Here is a tiny trained network, its code and every weight. The questions are about switching its units off for an input and a class, where a switched-off unit gives its printed mean instead of its output.

import numpy as np


def w(rows, s, z=0):
    codes = np.array(rows[::2]) - 128.0
    scale = np.full(codes.shape[1], s)
    scale[-1] = z or s
    return codes * scale


def norm(h):
    return h / np.sqrt((h * h).mean(-1, keepdims=True) + 1e-5)


def f(y):
    return np.maximum(y, 0)


def log_softmax(a):
    a = a - a.max(-1, keepdims=True)
    return a - np.log(np.exp(a).sum(-1, keepdims=True))


def net(x, mask):
    res = np.array(x, float).reshape(1, 4) / 4 @ E
    u = 0
    for l in range(3):
        y = f(norm(res) @ A[l][:, :-1].T + A[l][:, -1])
        res = res + np.where(mask[u : u + 8], y, B[l][:, -1]) @ B[l][:, :-1]
        u += 8
    return log_softmax(norm(res)[-1] @ U[:, :-1].T + U[:, -1])


A, B = {}, {}
E = w([
[78,184,151,203,139,33],'x0',
[5,163,208,97,120,192],'x1',
[63,73,61,186,133,177],'x2',
[118,224,22,127,132,202],'x3',
],0.012)
A[0] = w([
[191,57,131,108,80,132,111],'L0N1',
[224,77,100,154,130,122,63],'L0N2',
[145,113,172,190,128,3,126],'L0N3',
[144,148,114,107,116,148,143],'L0N4',
[236,157,85,82,118,124,98],'L0N5',
[129,165,58,225,147,99,6],'L0N6',
[99,172,69,137,129,128,68],'L0N7',
[144,149,97,200,109,59,138],'L0N8',
],0.016,0.014)
B[0] = w([
[123,110,129,115,213,125,205],'L0N1',
[152,106,60,141,162,150,194],'L0N2',
[113,107,191,178,117,74,253],'L0N3',
[153,133,159,145,145,118,168],'L0N4',
[208,145,114,119,113,123,215],'L0N5',
[173,183,139,162,4,30,162],'L0N6',
[187,180,116,107,138,150,155],'L0N7',
[112,75,102,145,159,109,218],'L0N8',
],0.019,0.011)
A[1] = w([
[138,210,28,132,53,162,8],'L1N1',
[114,144,14,59,91,240,2],'L1N2',
[99,68,162,69,118,216,71],'L1N3',
[149,6,93,109,157,155,99],'L1N4',
[82,153,230,24,64,107,18],'L1N5',
[157,35,43,165,110,182,89],'L1N6',
[198,103,5,150,91,109,89],'L1N7',
[45,146,45,243,132,104,5],'L1N8',
],0.011,0.0083)
B[1] = w([
[188,182,123,122,214,126,173],'L1N1',
[95,156,185,214,139,88,175],'L1N2',
[52,188,130,99,100,135,178],'L1N3',
[113,127,127,1,139,133,234],'L1N4',
[144,126,69,69,78,127,173],'L1N5',
[118,141,105,35,117,128,207],'L1N6',
[125,192,106,82,121,139,254],'L1N7',
[186,126,31,159,123,76,155],'L1N8',
],0.014,0.0061)
A[2] = w([
[170,159,144,79,69,125,83],'L2N1',
[140,142,151,97,144,150,25],'L2N2',
[129,165,134,151,179,214,64],'L2N3',
[79,80,66,170,132,85,59],'L2N4',
[156,135,48,128,118,131,182],'L2N5',
[155,138,250,105,126,110,10],'L2N6',
[73,158,91,105,59,176,2],'L2N7',
[108,163,123,224,89,180,93],'L2N8',
],0.023,0.006)
B[2] = w([
[202,49,136,123,111,178,207],'L2N1',
[96,78,161,119,100,173,162],'L2N2',
[89,134,216,183,123,64,190],'L2N3',
[78,62,253,147,210,174,194],'L2N4',
[157,211,109,151,141,46,254],'L2N5',
[70,142,73,180,34,105,219],'L2N6',
[121,206,172,196,141,206,181],'L2N7',
[168,57,123,144,172,52,171],'L2N8',
],0.016,0.0092)
U = w([
[97,134,186,223,109,39,193],'0',
[159,137,90,146,9,152,86],'1',
[233,187,51,113,207,96,162],'2',
[150,35,175,135,225,141,148],'3',
[118,123,79,147,131,147,11],'4',
[49,90,82,41,109,151,98],'5',
[82,164,156,129,76,251,129],'6',
],0.026,0.012)

Each question gives the input, the list of numbers given to net, and the class t.
The units are the neurons (one row each of A and B). Each row of codes is followed by its name. A weight is (code - 128) times the scale printed after its matrix; where a second scale follows, it is the last column's (A, B and U).
mask holds one flag per neuron, layer by layer. A switched-off neuron (its flag False) gives its mean, the last column of its row in B, instead of its output. The means were averaged over made-up inputs and are rounded, as every weight is.
A unit's drop is (log p(t) with every unit on - log p(t) with that unit switched off) / (log p(t) with every unit on - log p(t) with every unit switched off).
The circuit of an input: a set's keep is (log p(t) with only the set's units on - log p(t) with every unit switched off) / (log p(t) with every unit on - log p(t) with every unit switched off). Starting from the 12 units with the biggest drops (on a tie, the unit counted first), units are removed one at a time, each time the one whose removal leaves the highest keep (on an exact tie, the one counted first), for as long as the keep stays at least 0.8.
units of the circuit, in order: the units of the circuit, biggest drop first
k most important neurons: the k neurons with the biggest drops, biggest first
k most important neurons of layer l: the k neurons of layer l with the biggest drops, biggest first
drop when u is switched off: that unit's drop, to one decimal
input [5,4,8,2], class 2: 4 most important neurons : (L1N8 L0N3 L0N7 L2N5)
input [0,4,-2,-1], class 6: 2 most important neurons : (L0N3 L2N7)
input [5,1,6,5], class 2: units of the circuit, in order : (L0N3)
input [3,-4,0,-3], class 3: units of the circuit, in order : (L0N8 L2N4)
input [-5,1,2,1], class 6: 2 most important neurons of layer 0 : (L0N8 L0N3)
input [-5,-1,7,5], class 0: 4 most important neurons : (L1N2 L2N3 L0N3 L0N8)
input [-7,8,7,8], class 0: 2 most important neurons of layer 2 : (L2N3 L2N8)
input [8,6,3,7], class 2: 2 most important neurons of layer 1 : (L1N8 L1N1)
input [-8,5,-8,-1], class 1: units of the circuit, in order : (L2N6 L2N1)
input [-8,-2,7,-3], class 5: 2 most important neurons : (L1N4 L0N5)
input [-6,5,-5,6], class 0: 4 most important neurons : (L2N3 L0N3 L1N2 L1N4)
input [-4,-8,2,-6], class 2: 2 most important neurons : (L0N2 L0N5)
input [-8,-6,4,-8], class 2: 2 most important neurons of layer 0 : (L0N2 L0N3)
input [5,5,7,-2], class 3: units of the circuit, in order : (L2N4)
input [-4,7,-3,5], class 6: 2 most important neurons : (L0N2 L1N5)
input [-6,-1,2,-2], class 2: 3 most important neurons : (L0N3 L0N2 L2N4)
input [-8,1,6,5], class 6: 2 most important neurons : (L1N6 L1N4)
input [-2,4,6,-5], class 6: 2 most important neurons : (L0N3 L2N7)
input [-6,7,-5,-8], class 5: 2 most important neurons of layer 0 : (L0N6 L0N1)
input [2,2,4,6], class 2: most important neuron : (L0N6)
input [8,3,1,8], class 2: 2 most important neurons : (L0N3 L0N7)
input [5,6,-8,3], class 1: drop when L2N1 is switched off : 0.1
input [-6,3,-2,-3], class 5: drop when L0N1 is switched off : 0.3
input [8,-1,4,8], class 2: drop when L0N7 is switched off : 0.3
input [2,7,-7,0], class 6: drop when L0N7 is switched off : 0.0
input [5,1,7,6], class 2: 2 most important neurons of layer 0 : (L0N3 L0N7)
input [-5,3,-7,3], class 1: most important neuron of layer 0 : (L0N2)
input [3,6,-6,-1], class 1: 2 most important neurons of layer 0 : (L0N8 L0N1)
